Below are the code and all the weights of a small trained network. Each question names an input and a target symbol and asks about switching units off, where a switched-off unit gives its printed mean instead of its output.

import numpy as np


def w(rows, s, z=0):
    codes = np.array(rows[::2]) - 128.0
    scale = np.full(codes.shape[1], s)
    scale[-1] = z or s
    return codes * scale


def f(y):
    return np.maximum(y, 0)


def softmax(a):
    e = np.exp(a - a.max(-1, keepdims=True))
    return e / e.sum(-1, keepdims=True)


def log_softmax(a):
    a = a - a.max(-1, keepdims=True)
    return a - np.log(np.exp(a).sum(-1, keepdims=True))


def net(x, mask):
    ids = ['βεθμπτ'.index(c) for c in x.split()]
    T = len(ids)
    res = E[ids] + P[:T]
    u = 0
    for l in range(2):
        q, k, v = (res @ M[l].T for M in (Q, K, V))
        z = softmax(np.where(np.tri(T) > 0, q @ k.T / 2**0.5, -1e9)) @ v
        res = res + np.where(mask[u], z, O[l][:, -1]) @ O[l][:, :-1]
        u += 1
        y = f(res @ A[l][:, :-1].T + A[l][:, -1])
        res = res + np.where(mask[u : u + 4], y, B[l][:, -1]) @ B[l][:, :-1]
        u += 4
    return log_softmax(res[-1] @ U[:, :-1].T + U[:, -1])


Q, K, V, O, A, B = {}, {}, {}, {}, {}, {}
E = w([
[104,201,190,146,100],'β',
[170,116,142,171,106],'ε',
[171,107,111,79,97],'θ',
[197,104,141,249,108],'μ',
[160,127,125,134,187],'π',
[175,172,135,201,144],'τ',
],0.016)
P = w([
[206,158,88,86,32],'0',
[196,108,181,59,134],'1',
[94,156,127,123,138],'2',
[106,145,78,197,6],'3',
[214,109,176,84,156],'4',
[113,149,115,147,143],'5',
[56,156,93,168,4],'6',
],0.015)
Q[0] = w([
[35,113,4,202,222],'0.h1',
[85,171,165,211,159],'0.h1',
],0.016)
K[0] = w([
[3,14,111,178,169],'0.h1',
[142,148,199,205,204],'0.h1',
],0.017)
V[0] = w([
[144,254,90,113,110],'0.h1',
[170,186,99,196,197],'0.h1',
],0.013)
O[0] = w([
[174,254,94,202,135,249],'0.h1',
[218,111,92,232,254,180],'0.h1',
],0.0069,0.011)
A[0] = w([
[92,6,190,183,166,5],'0.n1',
[137,94,156,193,209,19],'0.n2',
[208,74,242,45,195,228],'0.n3',
[135,176,83,22,173,71],'0.n4',
],0.012,0.0031)
B[0] = w([
[44,90,147,91,129,153],'0.n1',
[76,194,174,92,116,254],'0.n2',
[58,38,251,158,74,180],'0.n3',
[172,230,57,105,168,148],'0.n4',
],0.012,0.0079)
Q[1] = w([
[2,171,75,203,100],'1.h1',
[25,101,60,131,153],'1.h1',
],0.021)
K[1] = w([
[34,110,146,189,253],'1.h1',
[13,62,85,115,165],'1.h1',
],0.021)
V[1] = w([
[133,180,134,49,42],'1.h1',
[212,123,184,6,208],'1.h1',
],0.015)
O[1] = w([
[52,184,52,153,213,254],'1.h1',
[117,89,213,223,254,18],'1.h1',
],0.0072,0.011)
A[1] = w([
[55,83,181,218,12,213],'1.n1',
[194,60,238,102,248,90],'1.n2',
[168,197,140,98,144,119],'1.n3',
[142,70,208,194,22,3],'1.n4',
],0.013,0.0062)
B[1] = w([
[125,49,119,165,125,251],'1.n1',
[112,86,105,4,134,143],'1.n2',
[158,83,146,126,108,236],'1.n3',
[131,235,118,102,128,192],'1.n4',
],0.021,0.019)
U = w([
[239,80,2,136,165,219],'β',
[114,33,120,167,94,130],'ε',
[104,132,86,137,183,54],'θ',
[65,167,143,109,73,3],'μ',
[155,76,116,101,150,95],'π',
[195,128,236,124,164,152],'τ',
],0.0073,0.0057)

Each question gives the input, a string of symbols that net reads in full, and the target symbol t.
The units are the heads (2 rows each of Q, K, V and O) and the neurons (one row each of A and B). Each row of codes is followed by its name. A weight is (code - 128) times the scale printed after its matrix; where a second scale follows, it is the last column's (O, A, B and U).
mask holds one flag per unit, layer by layer, with each layer's heads first. A switched-off unit (its flag False) gives its mean, the last column of its rows in O or B, instead of its output. The means were averaged over made-up inputs and are rounded, as every weight is.
A unit's drop is (log p(t) with every unit on - log p(t) with that unit switched off) / (log p(t) with every unit on - log p(t) with every unit switched off).
The circuit of an input: a set's keep is (log p(t) with only the set's units on - log p(t) with every unit switched off) / (log p(t) with every unit on - log p(t) with every unit switched off). Starting from all 10 units, units are removed one at a time, each time the one whose removal leaves the highest keep (on an exact tie, the one counted first), for as long as the keep stays at least 0.8.
units of the circuit, in order: the units of the circuit, biggest drop first
top k neurons: the k neurons with the biggest drops, biggest first
top k neurons in layer l: the k neurons of layer l with the biggest drops, biggest first
input ε μ ε τ ε, target ε: units of the circuit, in order : [0.n3]
input τ π β, target π: top 2 neurons : [1.n2, 0.n4]
input μ ε τ μ π, target μ: units of the circuit, in order : [1.n4, 0.n3]
input π θ β β τ, target π: top 2 neurons : [1.n2, 1.n1]
input π π π, target π: units of the circuit, in order : [1.n2, 1.h1, 0.h1]
input π τ β τ ε, target π: units of the circuit, in order : [1.n2, 1.h1, 0.n3]
input β μ π β ε β, target π: units of the circuit, in order : [0.h1, 1.n2, 1.h1]
input τ θ β, target β: top 3 neurons : [1.n4, 0.n3, 1.n3]
input μ μ β ε τ, target μ: top 2 neurons : [1.n4, 0.n3]
input μ β β π τ ε, target τ: top 2 neurons : [0.n3, 1.n1]
input θ θ ε β π, target θ: units of the circuit, in order : [0.h1, 1.h1]
input π τ ε β, target β: top 2 neurons in layer 0 : [0.n2, 0.n1]
input β τ β β β μ ε, target β: units of the circuit, in order : [0.n2, 0.n3]
input τ π ε, target π: top 2 neurons : [1.n2, 0.n4]
input β β ε, target θ: top 2 neurons : [1.n1, 0.n1]
input π μ π τ π, target π: units of the circuit, in order : [1.n2, 1.h1]
input π θ β β τ β, target τ: units of the circuit, in order : [1.n1, 0.n3, 1.h1]
input θ ε ε β τ, target θ: units of the circuit, in order : [1.h1, 0.h1]
input β β π β π τ, target τ: top 2 neurons : [1.n1, 0.n2]
input μ θ ε ε ε μ, target ε: top 2 neurons in layer 1 : [1.n4, 1.n1]
input π β μ β θ, target π: top neuron in layer 1 : [1.n2]
input μ β μ π μ, target μ: top 2 neurons in layer 1 : [1.n4, 1.n3]
input ε ε β β π, target ε: top neuron : [0.n3]
input τ β β β θ, target τ: top 2 neurons : [0.n3, 0.n4]
